Here is a tiny trained network, its code and every weight. The questions are about switching its units off for an input and a class, where a switched-off unit gives its printed mean instead of its output.

import numpy as np


def w(rows, s, z=0):
    codes = np.array(rows[::2]) - 128.0
    scale = np.full(codes.shape[1], s)
    scale[-1] = z or s
    return codes * scale


def f(y):
    return y / 2 * (1 + np.tanh(0.7978845608 * (y + 0.044715 * y**3)))


def log_softmax(a):
    a = a - a.max(-1, keepdims=True)
    return a - np.log(np.exp(a).sum(-1, keepdims=True))


def net(x, mask):
    res = np.array(x, float).reshape(1, 7) / 4 @ E
    y = f(res @ A[0][:, :-1].T + A[0][:, -1])
    res = res + np.where(mask, y, B[0][:, -1]) @ B[0][:, :-1]
    return log_softmax(res[-1] @ U[:, :-1].T + U[:, -1])


A, B = {}, {}
E = w([
[132,108,80,63,68,53,66,208,179,56,145],'x0',
[148,129,121,112,179,153,138,131,154,148,194],'x1',
[111,158,136,99,211,148,155,181,152,36,68],'x2',
[105,252,255,144,27,163,93,151,173,105,140],'x3',
[143,129,125,152,177,158,75,117,134,148,157],'x4',
[156,86,125,237,120,105,147,91,206,58,153],'x5',
[138,142,122,151,153,143,94,119,124,139,141],'x6',
],0.01)
A[0] = w([
[145,113,137,101,41,84,106,44,81,171,217,133],'neuron 1',
[142,164,92,139,123,33,84,167,109,78,186,5],'neuron 2',
[37,206,161,125,17,192,85,141,193,165,205,64],'neuron 3',
[113,136,90,74,76,59,25,187,180,106,161,105],'neuron 4',
[97,127,235,171,141,166,177,65,89,171,100,105],'neuron 5',
[134,209,211,155,104,184,131,183,171,92,111,43],'neuron 6',
[169,74,120,211,24,74,126,38,170,153,215,123],'neuron 7',
[112,126,71,111,110,75,57,183,190,125,132,43],'neuron 8',
[101,170,89,65,133,137,112,202,60,218,104,12],'neuron 9',
[134,166,126,184,185,149,171,164,182,1,99,80],'neuron 10',
[80,148,138,40,94,175,76,158,82,193,129,87],'neuron 11',
],0.0061,0.0028)
B[0] = w([
[134,102,103,39,97,174,87,100,87,172,106,210],'neuron 1',
[136,145,157,171,176,85,144,114,124,167,189,162],'neuron 2',
[60,81,40,165,138,103,77,131,205,115,97,254],'neuron 3',
[85,233,161,160,140,167,153,2,121,180,204,233],'neuron 4',
[96,159,162,122,182,106,165,75,61,154,196,209],'neuron 5',
[107,63,40,133,194,50,106,106,208,215,40,233],'neuron 6',
[219,143,168,93,124,162,80,202,113,98,98,249],'neuron 7',
[133,134,139,141,137,88,189,79,86,131,219,182],'neuron 8',
[127,63,186,233,75,146,95,186,229,119,125,191],'neuron 9',
[170,154,165,78,118,179,82,207,126,90,94,215],'neuron 10',
[223,75,192,130,72,148,118,166,141,101,118,203],'neuron 11',
],0.0088,0.0083)
U = w([
[112,64,10,139,156,64,120,123,130,138,96,115],'0',
[107,205,191,152,137,115,174,63,102,132,146,95],'1',
[151,174,145,61,123,156,82,177,101,108,89,253],'2',
[183,120,201,167,107,131,110,193,136,93,113,24],'3',
],0.013,0.0053)

Each question gives the input, the list of numbers given to net, and the class t.
The units are the neurons (one row each of A and B). Each row of codes is followed by its name. A weight is (code - 128) times the scale printed after its matrix; where a second scale follows, it is the last column's (A, B and U).
mask holds one flag per neuron, in row order. A switched-off neuron (its flag False) gives its mean, the last column of its row in B, instead of its output. The means were averaged over made-up inputs and are rounded, as every weight is.
A unit's drop is (log p(t) with every unit on - log p(t) with that unit switched off) / (log p(t) with every unit on - log p(t) with every unit switched off).
The circuit of an input: a set's keep is (log p(t) with only the set's units on - log p(t) with every unit switched off) / (log p(t) with every unit on - log p(t) with every unit switched off). Starting from all 11 units, units are removed one at a time, each time the one whose removal leaves the highest keep (on an exact tie, the one counted first), for as long as the keep stays at least 0.8.
circuit, biggest first: the units of the circuit, biggest drop first
unit that matters most: the unit with the biggest drop
top k neurons: the k neurons with the biggest drops, biggest first
input [-4,-5,3,4,2,-1,7], class 0: circuit, biggest first : [neuron 6; neuron 7]
input [-6,3,-4,6,4,5,1], class 0: circuit, biggest first : [neuron 3; neuron 6]
input [2,0,-7,1,0,2,-3], class 2: unit that matters most : neuron 7
input [3,7,-1,3,-8,-1,-7], class 0: circuit, biggest first : [neuron 3; neuron 7]
input [5,-1,6,-2,8,4,2], class 2: top 4 neurons : [neuron 10; neuron 9; neuron 5; neuron 11]
input [0,-4,-6,7,-5,-5,1], class 0: top 3 neurons : [neuron 3; neuron 6; neuron 10]
input [-2,6,-2,0,-7,5,8], class 3: circuit, biggest first : [neuron 4; neuron 6]
input [-4,4,-8,-7,-3,-4,-6], class 2: top 4 neurons : [neuron 6; neuron 3; neuron 1; neuron 7]
input [-4,5,-4,6,4,6,3], class 0: circuit, biggest first : [neuron 3; neuron 6]
input [-2,3,1,3,-6,-6,-5], class 3: circuit, biggest first : [neuron 9; neuron 11]
input [-1,-2,0,0,7,-6,2], class 3: top 2 neurons : [neuron 9; neuron 11]
input [-4,0,8,-7,-4,0,-6], class 2: circuit, biggest first : [neuron 10; neuron 6]
input [0,4,2,8,-2,-8,3], class 0: circuit, biggest first : [neuron 6; neuron 3]
input [-5,-8,-3,-3,-2,0,-5], class 1: circuit, biggest first : [neuron 3]
input [-5,5,4,-7,1,8,-4], class 3: top 3 neurons : [neuron 10; neuron 6; neuron 3]
input [0,-5,3,-2,1,0,-8], class 2: top 3 neurons : [neuron 6; neuron 3; neuron 9]
input [8,-2,2,6,-1,7,2], class 1: top 2 neurons : [neuron 4; neuron 8]
input [-2,-7,-5,2,-8,-1,2], class 2: top 3 neurons : [neuron 4; neuron 1; neuron 6]
input [-2,-1,-3,-4,7,7,0], class 3: top 3 neurons : [neuron 7; neuron 6; neuron 3]
input [7,7,-3,-1,-8,-6,-6], class 1: unit that matters most : neuron 4
input [8,3,-8,7,-8,-1,5], class 1: top 3 neurons : [neuron 4; neuron 8; neuron 2]
input [0,1,3,-6,-5,-8,-7], class 3: top 2 neurons : [neuron 9; neuron 6]
